Rows, each followed by one of two labels for a hidden trait (new trait and labels in each part):
(in the rows, 100 means zero)
[ 93  94 102  77 156  97  92  99 108  46  60  96  83  98 110  99  92  78
 126  93  97 122 126  93 108 122 114 100  68  95]
H
[115 101 101  68 142 114 109 111 104  65  73  98  85  82 114 110  98  52
  98 109  96 120 110 114 107 123 111 102  95  99]
H
[115  99  95 114 115  97 104  84 102  79 101  99 104 108 118 108 109 107
 109 111  97  99  98 103  90 102  93  93  95 100]
H
[107 100  97 104  81  68 100 109  89 106 102 103  98 102  96 105  98  94
 123  95 104 113  99 129 103 104 111  77  98  97]
H
[120 110 105  62  53  76 109  70 124  39 107  95 125  67 116  88  96  49
 124 119  92 117  95  69  94 126  94 118  67 108]
H
[105  96  93  99  63  82 114 105 101 104 111  98  96 107  94 105  85 104
 130  91 103 111 104 136 100 111  99  77 108  94]
T
[ 59 105 100  71  70  75  83  91 120 111  89 103  98  75  84  95  79 124
 107 144 114  86  84  70  87  98 129  70 101  93]
T
[102  94 100  87 134 137 101 108 100  93  90 104  94  99  99  92 116  90
  87 120  82 117  96  90 113 126 124 153  86  97]
T
[ 77 102  93 104  24  89 100  97 127 128 112  92 107  92 136 109  45  99
 109 127 113 102  94  84  89 106 115  62 100 100]
T
[108 105 108 116 124  62  88 113  94  90 101 108  94  92 101 100 127 102
 111 125 110 100 101  89  97 104 103 102  97  99]
T
[ 97  98 106  91 152 118  81 109 122  64  60 106  96 107 100  92  64  86
 123 107  87 120 116  79 112 120 122 104  83  99]
T
[105  93 105  61  26  75 111  57 132  59 164  95 114  84 119  87  64  99
 111  94  99 124  90  65  91 143  84 123  63 106]
H
[ 87 107 103 106 116 103  94 103 127 131  79  95 119  85 143  90  28 111
 124 112 117 108 102  88  95  98 125  83  99  96]
H
[105  99  98 117  93  74  99 114  98  98 109 108 102  89  77  98  78  94
 121  90 100 117 107 119  98 102 107  78  98  95]
H
[ 73  81 103  82 111 108 107 101 137 127  77 100 108  80  76 103  60 121
  83 133 117 129  99 108  92 109 114  87 116 101]
H
[ 99  90 104 105  80 122 125 102 108 112 110 105  98 113  77 115  76 121
  82 104  87 103 101 144 106 104  95  99 112  96]
H
[104  97  99 104 114  98 106 104  96  86 110  97 100 111  75 101  96 113
 103 112  96  99  97  90 103  93 103  90  97  95]
T
[100  93  99  93  87  95 107 106  99 126 125 102  94 109  62 109  97 103
 111  82 101 111 101 132 103 105 105  66 107  97]
H
[ 35  91  98  75 120  93 103 118 110 104 121 105  96  74  83 105  77 130
  80 132 114 117  92 118  93 107 100  90 107 104]
T
[ 99  98 105  84 139 131  81 100 113  94  75 102  95  99 100  99  79  90
 102 107  84 104 121 105 115 118 118 105  58  99]
H
[107  96  99 101 116  94 102  93 111 112 116 104  95  98  96 107 122 108
  99 113 102 101  97  98  99  88  94 105 106 100]
T
[106 100 107  78 196 112 113 100 113 108  94  96 104 113 109  96  55 106
 108 106 114 113 100 104  94 106 136  96 124  93]
H
[ 75 102 100 108 136 130  93 117 122  69  70 102  94 103  91 106  74  96
  90 126  85 121 113  79 109 122 110 103 103 101]
T
[117 104  96 111 165  89 100 107 107  64  56 106  82  88 104  94 119  68
 110  99  97 113 108  69 106 121 127 119  86  98]
T
[ 88 104 101  38 115  62 116  65 112  53 126 107 118 101 115  93 108  82
 122  99 101 113  84  50  81 131  88 137  64 101]
T
[126 100 105 112 123 106  98 103  99  88 133  95 102 106  96 105 121 111
 105  91  96  89 101 106  95 100  89  93 106  96]
H
[122  93 102  69 151 152  97  94 113 101  52 105  79 101 100  96  74 107
 113 108  85 109 116  91 111 128 123 133  85 100]
T
[113  92 101  94 106  93 118 100 100 104 117 113  99 107  76 116  83 118
 112  80  98 100  99 110 112 107 104  85 112  91]
H
[109 101 106  54 129 136  88 112 109  41  68  93 105  91 106  94  85  72
 118 135  83 124 119  87 111 121 113 103  71 104]
T
[ 83 103  90  99 155 132  94 107 105  65  49 102  86  88 115  98 111  83
 110 112 105 128 122 105 101 138 108 123  88 101]
T
